What each symbol does to the points:
at | g o w m p
QP | CN LQ BQ SJ ZC
HN | LC LL ZR RM FQ
PP | NM MN LP MH SQ
DJ | CQ MS GJ FL RJ
LL | JQ DG QZ JZ BF
DC | HN QJ HC GP RM
MF | PZ ZN DH QL LD
SR | SN QG LS Z507 GM
LT | RN SZ SR QF NS
ZG | BH JG LF JM GZ
RC | LJ JT GP MZ ZH
QL | LD JL FD BZ RL
LF | CJ PP NB PB MR
LB | RG ZG DT DG CR
MN | JR QM HP NB MG
FQ | QZ BF TG LG BD
BQ | HS BZ FS QM NF
BS | FL GT PZ TJ ZN
BB | DC LJ QT FG GP
MS | Z26 BM CD PH ZL
ZF | RZ FD CT FS RD
DT | FT LF MH ZD HH
Z507 | GM GN LT CQ Z920
BZ | RL ZF HG TT RH
RZ | PF BS PM RD MF
LD | GS TH BS RL MD
CR | LF GZ HH TP PB
DD | ZT PC MS JJ NC
GM | ZJ PG RN Z920 SZ
LS | SL ZJ LZ LT RN
SB | ZP SJ MN LF CJ
ZL | Z563 QF ZT HL PC
RD | MF TJ GD CN QL
JT | LM DC FC HD QT
DH | JH GS PF FD BS
FL | RJ PH GR ZN ZQ
HG | TJ CT QL LQ HR
JJ | NC DJ PH PF QH
FD | BS MD MF HG TJ
PJ | GD QL ZF BQ HS
HR | JL GD RL RF ZF
BH | SJ PN CJ GZ PP
QR | FP SN PG MT LS
RL | MD RZ TJ RH CT
SQ | HP MG PN RG SB
RJ | CD ZL JN ZQ DD
JL | TH DH MD ZF RZ
JN | Z463 ZT CQ QQ MS
BF | ZD TP RP ZM CH
FG | GP ZH CM QG DN
FS | RD HG PJ QP CN
SZ | MZ LZ QG BG QR
ZM | CH TG BL DC HN
JH | DJ QQ QH BS FL
HC | ZR FQ ZM ZS TN
TP | PB DZ CP TG DP
BM | LT Z920 Z563 GJ QF
LG | BD ZM QJ JT LM
CP | ZG NJ CR LC JM
QF | NS BG Z507 JN Z463
DL | LQ TM ZC PN JD
MG | QP DL ZP BH SJ
ZJ | RC GH FG SZ MZ
ZR | TP QZ CH TN TG
LC | JM JQ TP FQ QZ
CC | LZ RN QR Z563 SR
Z563 | SR NS MT PC Z507
MT | LS GM CC BM LT
FC | JZ HC LG MM CF
QS | HL GR JJ DH JH
LM | BL HN JZ QT HC
TT | RH FS LQ HP TM
ZN | ZQ QS GS JL TH
GT | PH QH ZQ PM QS
NF | HG RH CN DL LQ
TG | DP RP LC QJ LL
JD | RF BQ TT MN JR
QG | DN FP ZJ GN PG
NJ | JG RG GZ JQ DT
SN | CM DN SL GM ZJ
RQ | LG CF LJ GH JT
SL | BB RC HD RN FG
DN | RQ MM RC PG GH
CH | CP DP DG HN LC
PN | JD ZP NM FT MN
TH | JJ JH GT RZ PF
PZ | GR ZQ JH LD GS
DZ | MH HH NJ RP LB
RP | LB CP JQ BL DG
TN | TG BD HN LJ QJ
QZ | DZ ZD DP BD RP
HL | PC JN NC JH DJ
QT | HC RM CF CM ZS
RG | SB BH FT CR LF
RM | FQ JZ TN RQ LG
LJ | QJ LM RM ZH FC
QJ | LL BL FQ FC JZ
GH | JT BB ZH LZ HD
GP | RM FC ZS DN RQ
BG | QR SR GN ZT MT
TM | PJ CN RF ZP BQ
JQ | DT CR DZ BF ZD
QQ | MS NC RJ GT PH
LZ | HD FG FP SR SN
TJ | ZN PM LD HR JL
ZD | HH PB LB CH CP
QH | GJ RJ HL PZ GR
GR | JN DD DJ GS QQ
GJ | QF CD PC GR JN
PM | QS PZ TH GD DH
QM | NF TT QP LP DL
ZS | TN LG DC RC LJ
JG | PN SB PP DT FT
HP | TM QP JD SB ZP
NB | MG LP SB ZG BH
JZ | BF ZR BD CF ZM
GN | PG LS SZ Z26 CC
JM | GZ DT PB QZ DZ
ZP | BQ ZC JR CJ QM
PF | QH FL QS MF PZ
DP | NJ LB JM LL JQ
LQ | HR PJ BZ JD RF
MD | GT PF ZN CT PM
NS | QG QR GM Z463 GN
PG | GH SL MZ CC LZ
PC | Z507 Z463 BM DJ CQ
RH | CT RD HR TM PJ
ZH | FC QT RQ FP MM
BD | RP CH LL LM BL
FT | MN CJ SQ HH NB
CT | PM MF JL PJ GD
GD | DH LD RZ HS FD
Z920 | SZ CC NS CD BG
CM | ZS RQ BB ZJ RC
PB | MR MH ZG DP NJ
CQ | Z920 Z26 QF RJ CD
HD | QT GP MM SN CM
CJ | QM NM MG MR LP
SJ | ZC JD QM PP NM
MH | SQ NB JG LB RG
MR | LP SQ BH NJ JG
BL | DG LC BF HC ZR
Z463 | GN MT Z920 MS Z26
JR | FS NF TM MG QP
ZQ | DD HL QQ TH JJ
RN | FG MZ SN NS QG
CN | QL HR HS ZC BZ
HS | FD RL RD NF HG
HH | NB MR RG CP ZG
CF | ZM TN LM BB DC
PH | ZL GJ DD QS HL
GZ | PP FT MR DZ MH
ZT | MT Z507 Z26 NC BM
MZ | ZH HD DN QR FP
FP | MM CM GH LS SL
DG | CR JM ZD ZR TP
Z26 | CC LT BG ZL Z563
ZC | BZ RF NF NM TT
MM | CF ZS JT SL BB
GS | QQ JJ FL MD GT
NC | BM CQ ZL QH GJ
NM | TT JR DL SQ HP
CD | BG Z563 Z463 DD ZT
RF | ZF HS RH JR FS
LP | DL HP SJ JG PN

The rows follow the links: the fewer symbols apart two points are, the more alike their rows tend to be.

Rows of some points; one shown again gets a slightly different row:
PN	[-13, -48,  21,  26,   9,  15, -20, -43,   8,  53,   0, -50, -58,  64, -13,  41, -25,  52,  37,  65,  -8,  -2,  21,  -8,  43, -30, -57,   5, -61,  -9,  -5,  37,   6,   0,   0, -50,  16,  47,  41, -13,  -1,  56]
LB	[-25,   5,  -5,  20,   7,  22,  11, -45,   3,  65, -75, -61, -20,  49, -10,  50,  -6,  73,  39, -14, -54,  25,  29,   1, -44, -18, -57,  17,   7,  13,  -7,  46,  36,  35, -21, -63,   3,  18,  38, -27,  13,   8]
QT	[ -30,   72,  -50,  -43,  -11,   -2,   26,   -1,  -36,   17,  -70,  -27,   46,   -3,    7,  -25,   20,   20,   11,  -62,  -54,   -6,   -6,   14, -106,   14,   12,   -4,   60,   27,  -22,    9,  -19,   24,   -6,   13,   -7,  -42,  -18,  -11,   21,  -35]
FP	[  2,  53, -33, -46,  -3, -15,  35,  23, -29, -13, -30,  22,  53, -70,  29, -32,  25, -25, -15, -74, -40, -10,   6,  28, -85,  25,  40,   9,  40,  28,  -7, -17,  15,   9,  -9,  41, -28, -66, -31,   5, -13, -37]
RZ	[ 20, -50,  36,  30,  -2,  -2, -35,  17,  28, -44,  79,  33, -26,  20, -19,  -4, -15, -34, -22,  66,  76,  -1, -28, -26, 105,  -7,  10, -18, -30, -36,  16, -21, -31, -31,  22,  11,  19,  44,  -2,  15,   2,  18]
LJ	[ -35,   71,  -50,  -47,  -11,   -1,   23,   -5,  -42,   23,  -72,  -33,   43,    2,    8,  -26,   19,   24,   17,  -56,  -59,  -10,   -6,   16, -106,   11,    7,   -5,   55,   28,  -27,   14,  -27,   22,   -4,   11,   -5,  -40,  -16,  -12,   23,  -28]
DZ	[-24,   6,  -6,  18,   7,  21,  14, -44,   4,  65, -75, -58, -20,  43,  -7,  49,  -6,  70,  39, -18, -57,  23,  32,   4, -48, -14, -56,  20,   5,  16,  -7,  45,  39,  36, -20, -61,   0,  16,  38, -26,  11,   7]
NC	[ 34,   1,  13,  12,  -8, -12,  -1,  48,  24, -78,  53,  74,  33, -51,  -2, -26,  12, -72, -52, -22,  60,  13, -31, -12,  35,  22,  55, -12,  36, -17,  25, -48,  -4, -14,  10,  42,  -7, -11, -32,  20,  -3, -44]
SR	[  4,  41, -27, -60,  -8, -26,  16,  38, -37, -33,  19,  37,  47, -67,  28, -62,  19, -51, -23, -34,  -8, -37, -14,  21, -42,  24,  59, -10,  17,  13, -12, -32, -30, -18,   9,  69, -17, -60, -45,  18, -14, -20]
QM	[  8, -66,  38,  43,  15,  13, -18, -34,  26,  36,  17, -26, -61,  40, -11,  50, -25,  36,  24,  61,   9,   9,  30,  -9,  65, -25, -50,  14, -68, -14,   8,  26,  34,  -2,  -5, -50,   8,  48,  41,  -6, -14,  52]
MS	[ 26,  13,   4,   2, -12, -12,  -3,  50,  17, -78,  46,  68,  38, -45,  -4, -35,  14, -70, -50, -25,  57,   9, -39, -12,  24,  24,  58, -15,  45, -14,  20, -47, -18, -15,  12,  45,  -4, -15, -37,  20,   3, -46]
Z920	[  4,  40, -23, -45, -14, -20,   4,  44, -26, -55,  34,  44,  48, -47,  13, -64,  18, -61, -33, -21,  22, -29, -36,   5, -16,  25,  63, -22,  31,   2,  -6, -38, -52, -21,  17,  68,  -6, -39, -50,  21,   2, -29]
BL	[-32,  34, -33, -45,   3,   0,  23, -31, -45,  68, -68, -59,   3,   6,  21,   1,   3,  52,  43, -21, -84, -24,  34,  28, -90,  -5, -27,  14, -12,  34, -31,  37,   8,  19, -14, -13, -11, -31,   9, -16,  -4,  21]
GP	[ -23,   71,  -46,  -39,  -10,   -2,   29,    5,  -30,    9,  -66,  -15,   51,  -17,   11,  -23,   23,   10,    3,  -72,  -52,    0,   -5,   16, -105,   18,   18,   -1,   65,   29,  -18,    4,   -9,   24,  -10,   15,  -11,  -46,  -20,  -10,   16,  -42]
LT	[  3,  40, -25, -54, -12, -24,   8,  42, -33, -46,  29,  38,  48, -56,  20, -66,  18, -57, -28, -24,  10, -34, -28,  12, -28,  26,  60, -17,  23,   7, -10, -35, -45, -22,  14,  71, -10, -49, -48,  22,  -3, -23]
PG	[  5,  47, -30, -56,  -3, -22,  29,  31, -34, -19,  -6,  29,  50, -78,  33, -46,  22, -41, -18, -58, -30, -25,   6,  30, -68,  25,  49,   5,  23,  25, -11, -23,   2,  -3,  -6,  55, -26, -68, -38,  10, -20, -26]
HG	[ 20, -56,  43,  65,   2,  14, -32,  -2,  52, -27,  45,  18, -37,  43, -33,  34, -17,  -6, -14,  51,  68,  33, -16, -36, 100, -14, -19,  -8, -13, -35,  29,  -5,   5,  -8,   7, -31,  20,  64,  21,   2,  10,   7]
TP	[-22,  13, -13,  -2,   9,  12,  23, -42, -14,  71, -76, -56, -13,  19,   8,  37,  -2,  65,  41, -25, -74,   9,  43,  18, -67, -12, -47,  25,  -7,  26, -14,  42,  47,  31, -23, -46,  -9,  -8,  32, -23,  -3,  14]
CC	[  4,  41, -27, -59,  -8, -25,  13,  40, -37, -36,  23,  37,  47, -63,  25, -63,  19, -54, -23, -29,  -5, -37, -16,  20, -40,  25,  60, -11,  17,  12, -12, -32, -35, -19,  10,  70, -15, -57, -48,  20, -12, -20]
FT	[-29, -18,   4,  23,   3,  21, -16, -47,   3,  60, -34, -68, -43,  82, -22,  41, -19,  69,  43,  45, -21,   7,  11, -13,  11, -26, -61,  -1, -22,  -4, -11,  44,  -8,  15,   0, -58,  21,  48,  39, -21,  21,  35]
ZJ	[  4,  51, -29, -52,  -3, -19,  34,  26, -32, -16, -21,  25,  52, -76,  31, -39,  23, -31, -15, -68, -35, -16,   8,  29, -79,  25,  45,   8,  32,  26, -10, -20,  10,   4, -10,  47, -27, -67, -33,   7, -17, -34]
SZ	[  4,  43, -28, -61,  -6, -26,  19,  36, -38, -29,  11,  34,  47, -72,  31, -59,  19, -49, -19, -39, -15, -35,  -8,  25, -51,  24,  57,  -4,  16,  18, -12, -30, -22, -16,   5,  66, -21, -63, -45,  17, -16, -19]
TT	[ 21, -71,  48,  59,  15,  16, -18, -23,  43,  15,  26,  -4, -55,  31, -14,  55, -22,  21,   8,  49,  28,  25,  23, -17,  81, -22, -43,  16, -51, -20,  22,  14,  48,  -1,  -7, -49,   8,  52,  39,  -6, -11,  34]
MR	[-30, -13,   3,  25,   2,  21, -13, -47,   5,  59, -43, -67, -39,  84, -22,  43, -16,  72,  42,  34, -25,  11,  11, -12,   2, -25, -61,   1, -14,  -3, -10,  44,  -4,  21,  -3, -61,  21,  48,  40, -21,  23,  28]
JZ	[-39,  51, -44, -53,  -3,  -1,  19, -24, -52,  58, -67, -58,  15,  10,  17, -13,   7,  45,  37, -25, -78, -29,  18,  25, -96,   0, -15,   4,   5,  30, -36,  30, -18,  17,  -6,  -1,  -6, -35,  -3, -13,   5,   9]
ZM	[-38,  49, -43, -52,  -1,  -1,  21, -25, -53,  61, -68, -58,  13,   9,  19, -12,   6,  46,  39, -23, -79, -29,  21,  25, -94,  -3, -16,   6,   2,  30, -36,  32, -15,  16,  -7,  -2,  -7, -32,   0, -15,   4,  15]
GT	[ 40, -45,  35,  14,   4, -14, -16,  34,  22, -57,  87,  62,  -8, -43,   4, -15,  -5, -64, -37,  32,  66,  -5, -11,  -7,  85,   5,  36,  -5, -35, -23,  23, -39,   2, -34,  12,  34,  -3,   5, -15,  24, -25,   6]
RM	[ -41,   67,  -49,  -51,   -9,   -3,   19,  -14,  -49,   38,  -70,  -46,   33,   10,   11,  -24,   14,   34,   26,  -41,  -66,  -21,    0,   18, -102,    8,   -1,   -6,   37,   30,  -31,   21,  -30,   19,   -2,    8,   -2,  -36,  -12,  -12,   18,  -12]
LS	[  4,  44, -29, -59,  -5, -24,  24,  35, -37, -25,   5,  32,  48, -76,  33, -54,  20, -44, -18, -47, -21, -33,  -2,  28, -57,  25,  53,   1,  17,  21, -10, -27, -10, -10,   1,  62, -22, -67, -42,  16, -20, -21]
ZP	[  6, -62,  34,  39,  14,  13, -18, -35,  23,  41,  15, -28, -62,  42,  -9,  49, -24,  37,  26,  61,   6,   8,  28,  -6,  64, -28, -51,  14, -68, -13,   7,  27,  30,  -3,  -4, -49,   9,  47,  40,  -8, -12,  52]
LZ	[  5,  48, -28, -55,  -4, -22,  31,  30, -34, -19, -11,  29,  49, -78,  33, -43,  23, -37, -17, -61, -32, -21,   6,  30, -73,  24,  48,   7,  26,  25, -10, -22,   6,  -1,  -6,  52, -27, -70, -37,  10, -20, -27]
ZN	[ 30, -48,  35,  16,   2, -11, -25,  27,  21, -50,  90,  51, -17, -19,  -4, -15, -10, -54, -30,  52,  69, -11, -16, -14,  97,  -1,  27, -11, -41, -27,  18, -31, -16, -36,  19,  28,   5,  20, -12,  23, -17,  18]
JR	[ 13, -68,  44,  51,  16,  13, -17, -29,  35,  26,  22, -16, -60,  33, -12,  54, -25,  27,  17,  54,  18,  17,  28, -12,  74, -26, -47,  17, -62, -16,  13,  20,  44,  -3,  -5, -50,   7,  48,  41,  -7, -15,  42]
DD	[ 34,  -4,  15,  13,  -6, -12,  -1,  48,  26, -79,  54,  74,  29, -52,  -1, -23,  12, -72, -53, -21,  61,  14, -30, -10,  40,  21,  54, -10,  30, -17,  26, -48,   2, -16,   7,  41,  -8, -10, -30,  21,  -6, -41]
JT	[ -28,   73,  -49,  -41,  -11,   -1,   27,    1,  -35,   13,  -70,  -21,   49,  -10,   10,  -26,   22,   16,    8,  -66,  -55,   -3,   -7,   16, -106,   16,   13,   -3,   63,   28,  -22,    9,  -17,   22,   -8,   14,  -10,  -41,  -19,  -10,   19,  -38]
CR	[-26,   4,  -7,  23,   5,  23,  10, -45,   5,  63, -74, -60, -22,  52, -13,  51,  -6,  73,  37, -12, -50,  25,  27,  -1, -39, -17, -58,  15,   8,  13,  -8,  44,  33,  35, -18, -64,   4,  22,  38, -28,  16,   6]
MF	[ 23, -50,  34,  28,  -1,  -3, -35,  18,  27, -42,  83,  35, -26,  16, -17,  -7, -14, -36, -21,  65,  76,  -5, -27, -24, 105,  -6,  12, -19, -32, -34,  19, -23, -29, -31,  22,  13,  17,  39,  -3,  17,  -1,  18]
SB	[-21, -36,  14,  23,   8,  16, -20, -44,   4,  56, -11, -57, -52,  73, -16,  38, -24,  60,  41,  60, -12,  -1,  18, -11,  33, -29, -58,   2, -47,  -8, -10,  41,  -5,   4,   0, -53,  20,  50,  39, -15,   7,  50]
TM	[ 21, -70,  48,  63,  13,  16, -18, -23,  48,  11,  26,   0, -55,  31, -18,  56, -22,  19,   6,  49,  32,  27,  20, -18,  82, -21, -42,  15, -46, -21,  22,  13,  46,   0,  -4, -49,   9,  53,  40,  -6, -11,  30]
FG	[ -1,  58, -35, -43,  -5, -13,  36,  21, -26, -10, -40,  16,  52, -63,  26, -29,  25, -19, -12, -78, -41,  -5,   6,  25, -90,  24,  36,  10,  48,  29, -10, -15,  15,  12, -13,  35, -25, -65, -28,   1,  -8, -40]
LM	[ -42,   62,  -49,  -53,   -8,   -1,   18,  -15,  -49,   46,  -70,  -50,   28,   12,   12,  -21,   11,   38,   32,  -35,  -70,  -22,    5,   20, -101,    4,   -5,   -4,   26,   29,  -35,   25,  -30,   17,   -4,    6,   -2,  -34,  -10,  -13,   15,   -3]
LD	[ 23, -50,  36,  26,  -3,  -5, -34,  20,  25, -44,  86,  36, -23,  10, -14,  -9, -15, -40, -22,  63,  75,  -6, -26, -23, 105,  -5,  15, -18, -35, -32,  16, -24, -30, -34,  21,  14,  17,  37,  -5,  18,  -4,  18]
GH	[ -6,  62, -38, -40,  -5, -10,  34,  17, -26,  -7, -46,  11,  53, -54,  21, -28,  25, -13, -11, -80, -44,  -2,   3,  23, -95,  24,  32,   8,  54,  28, -10, -10,  13,  16, -13,  30, -23, -60, -27,  -2,  -3, -45]
GZ	[-31,  -4,  -2,  26,   3,  23,  -5, -48,   8,  59, -59, -67, -32,  77, -22,  48, -11,  74,  40,  15, -31,  21,  14, -10, -15, -23, -61,   6,   1,   4,  -8,  45,   8,  28, -10, -64,  16,  40,  40, -28,  23,  17]
NS	[  4,  41, -26, -56, -11, -27,   8,  41, -35, -43,  27,  38,  47, -59,  23, -66,  18, -55, -26, -25,   5, -35, -25,  15, -32,  25,  61, -15,  22,   9, -11, -35, -44, -21,  12,  71, -12, -51, -48,  20,  -7, -24]
JL	[ 20, -49,  36,  35,  -2,  -1, -37,  14,  31, -41,  78,  31, -25,  24, -22,  -1, -16, -33, -21,  65,  78,   2, -30, -30, 106,  -8,   6, -19, -29, -34,  19, -20, -30, -28,  22,   6,  21,  48,   0,  15,   7,  17]
LC	[-24,  19, -21, -21,   9,   5,  23, -38, -28,  72, -74, -58,  -9,   8,  16,  26,  -2,  60,  42, -23, -80,  -6,  44,  26, -76,  -9, -39,  24, -15,  30, -22,  40,  35,  25, -21, -33, -12, -21,  23, -20,  -9,  20]

Each walk starts at a row. The symbols on each line, taken left to right, move it on to the next point.
Answer with the point's row; about right is enough.
start [ -19,   69,  -43,  -39,   -9,   -3,   30,    9,  -28,    4,  -63,   -6,   53,  -29,   12,  -23,   24,    3,   -2,  -77,  -49,    1,   -3,   17, -103,   21,   22,    1,   67,   28,  -15,   -1,   -2,   23,  -12,   19,  -15,  -49,  -22,   -7,   11,  -45]
p m o -> [ -15,   70,  -42,  -38,   -9,   -6,   33,   11,  -27,    0,  -60,   -3,   53,  -34,   14,  -24,   25,    0,   -4,  -78,  -48,    1,   -2,   19, -102,   22,   23,    4,   65,   29,  -12,   -3,    2,   23,  -12,   21,  -17,  -51,  -23,   -4,    9,  -45]
p m g o g -> [-40,  55, -45, -53,  -3,  -2,  20, -23, -53,  56, -68, -56,  18,  10,  17, -18,   8,  41,  35, -27, -77, -27,  14,  25, -98,   1, -12,   3,  12,  32, -35,  30, -21,  17,  -5,   1,  -3, -34,  -2, -15,   7,   7]
start [  4,  43, -27, -60,  -7, -26,  17,  38, -38, -31,  14,  35,  48, -69,  29, -59,  20, -51, -22, -35, -11, -36, -10,  24, -48,  24,  58,  -7,  16,  15, -13, -30, -25, -18,   7,  68, -19, -62, -45,  18, -15, -19]
g g o w o -> [ -40,   59,  -48,  -55,   -6,   -1,   21,  -20,  -51,   49,  -70,  -53,   24,   10,   14,  -22,    9,   40,   34,  -32,  -72,  -25,    8,   21, -101,    3,   -6,    0,   22,   30,  -35,   27,  -27,   16,   -5,    5,   -3,  -36,   -7,  -13,   12,    0]
g g m w p o -> [-23,   8, -10,   9,   7,  18,  18, -45,  -3,  68, -78, -56, -17,  28,   0,  45,  -4,  68,  38, -23, -65,  18,  39,  11, -59, -14, -50,  22,   1,  21, -11,  43,  45,  33, -23, -54,  -4,   2,  34, -27,   4,  10]
start [ 43, -38,  32,  17,   2, -15, -11,  39,  27, -63,  81,  70,  -2, -53,   4, -16,  -2, -67, -42,  18,  64,   0, -11,  -6,  76,   9,  39,  -4, -22, -21,  26, -43,  11, -29,  10,  36,  -8,  -1, -20,  23, -25,  -3]
p g w o -> [ 12,  29, -12, -19, -17, -16,  -1,  50,  -2, -69,  39,  56,  48, -40,   0, -52,  17, -64, -42, -24,  45,  -9, -44,  -7,   2,  25,  62, -24,  47,  -8,   6, -45, -44, -17,  17,  59,  -1, -25, -45,  20,   9, -43]
m p g -> [  9,  33, -18, -29, -16, -19,  -1,  48, -11, -66,  37,  52,  46, -40,   4, -58,  17, -63, -39, -21,  36, -16, -44,  -3,  -5,  24,  62, -24,  43,  -6,   1, -41, -49, -18,  18,  63,  -1, -29, -46,  22,   8, -38]
start [ -8,  64, -37, -39,  -6,  -8,  36,  16, -26,  -7, -50,   8,  55, -51,  21, -25,  24, -11,  -9, -81, -46,  -1,   3,  21, -97,  24,  28,   7,  58,  29, -10,  -8,  10,  19, -11,  28, -22, -58, -24,  -4,  -1, -44]
w g o -> [-40,  57, -48, -54,  -4,  -1,  19, -21, -53,  51, -68, -55,  21,  12,  18, -20,  11,  41,  35, -27, -74, -28,  12,  22, -99,   2,  -9,  -1,  16,  30, -35,  29, -24,  18,  -5,   3,  -5, -35,  -5, -14,  11,   4]
o w w m w -> [-28,  26, -27, -32,   7,   2,  24, -36, -37,  72, -69, -58,  -4,   7,  19,  13,   0,  56,  43, -22, -84, -16,  41,  27, -82,  -7, -33,  20, -16,  32, -26,  39,  23,  23, -18, -23, -11, -27,  16, -19,  -9,  21]
start [ 19, -50,  39,  55,  -1,  10, -35,   4,  45, -35,  58,  22, -32,  41, -31,  20, -16, -14, -17,  56,  75,  21, -27, -37, 103, -12,  -9, -16, -14, -36,  24, -10, -15, -14,  15, -17,  23,  61,  12,   7,  13,   9]
m o m o g -> [ 18, -50,  35,  38,  -2,   2, -37,  11,  34, -40,  75,  28, -27,  29, -23,   3, -16, -27, -21,  65,  78,   5, -30, -30, 107,  -9,   3, -21, -25, -36,  18, -17, -30, -26,  21,   3,  21,  49,   3,  13,   7,  15]
w w o m g o -> [ 43, -28,  27,  17,   3, -14,  -5,  44,  30, -71,  70,  76,  11, -58,   4, -16,   5, -71, -48,  -3,  63,   9, -16,  -8,  60,  14,  46,  -2,   0, -18,  28, -46,  15, -24,   6,  38,  -9,  -8, -23,  22, -21, -19]
start [-23,  14, -16,  -7,  10,  13,  23, -41, -18,  71, -77, -57, -15,  15,  11,  34,  -2,  65,  41, -25, -74,   4,  45,  20, -69, -11, -44,  27,  -9,  27, -17,  41,  42,  31, -23, -44,  -9, -10,  29, -23,  -6,  16]
o o o o -> [-24, -29,   9,  22,   7,  19, -19, -48,   4,  58, -20, -63, -48,  80, -18,  40, -21,  64,  41,  55, -16,   0,  14, -11,  24, -28, -60,   0, -38,  -7, -11,  42,  -7,   8,   0, -55,  22,  49,  41, -17,  15,  44]
w m p m m -> [-22,   8,  -9,  13,   9,  18,  17, -45,  -2,  66, -76, -58, -17,  34,  -2,  45,  -5,  69,  39, -22, -61,  18,  36,  10, -55, -13, -52,  24,   2,  19, -11,  43,  45,  35, -23, -56,  -3,   7,  35, -25,   5,   9]
start [ 27, -49,  35,  21,   1,  -9, -31,  23,  22, -45,  87,  42, -22,  -1,  -9, -12, -13, -47, -26,  61,  73,  -9, -21, -20, 101,  -4,  20, -15, -39, -30,  17, -27, -25, -36,  21,  21,  12,  31,  -7,  22,  -8,  21]
o m p w p -> [ 34, -49,  35,  15,   2, -12, -24,  29,  22, -50,  91,  53, -16, -23,  -1, -14, -10, -55, -31,  50,  67, -12, -15, -11,  95,   0,  27, -11, -43, -27,  18, -33, -11, -35,  18,  30,   4,  17, -12,  24, -19,  17]
w w m w p m -> [ 29, -49,  34,  19,   0,  -9, -30,  24,  23, -46,  89,  43, -20,  -7,  -7, -14, -13, -48, -26,  59,  72, -11, -21, -18, 100,  -2,  21, -14, -41, -30,  18, -29, -22, -36,  20,  24,   9,  27,  -8,  21, -12,  21]
start [ 22, -68,  48,  68,  12,  16, -20, -18,  51,   3,  28,   5, -51,  31, -22,  56, -19,  15,  -1,  44,  39,  32,  13, -23,  87, -22, -38,  12, -39, -24,  26,   8,  44,   0,  -5, -49,  11,  56,  37,  -4,  -6,  24]
w g w o -> [ 24, -50,  34,  23,  -1,  -5, -32,  21,  24, -45,  85,  38, -24,   5, -13, -12, -13, -43, -24,  63,  73,  -6, -24, -21, 102,  -5,  17, -17, -37, -31,  17, -26, -27, -34,  21,  17,  13,  35,  -7,  19,  -5,  19]
w w o -> [ 45, -34,  31,  18,   2, -14,  -8,  42,  28, -66,  76,  73,   5, -56,   5, -16,   1, -70, -44,   7,  63,   4, -12,  -5,  70,  15,  42,  -1, -13, -19,  28, -44,  14, -27,   9,  36,  -8,  -5, -21,  23, -23, -13]
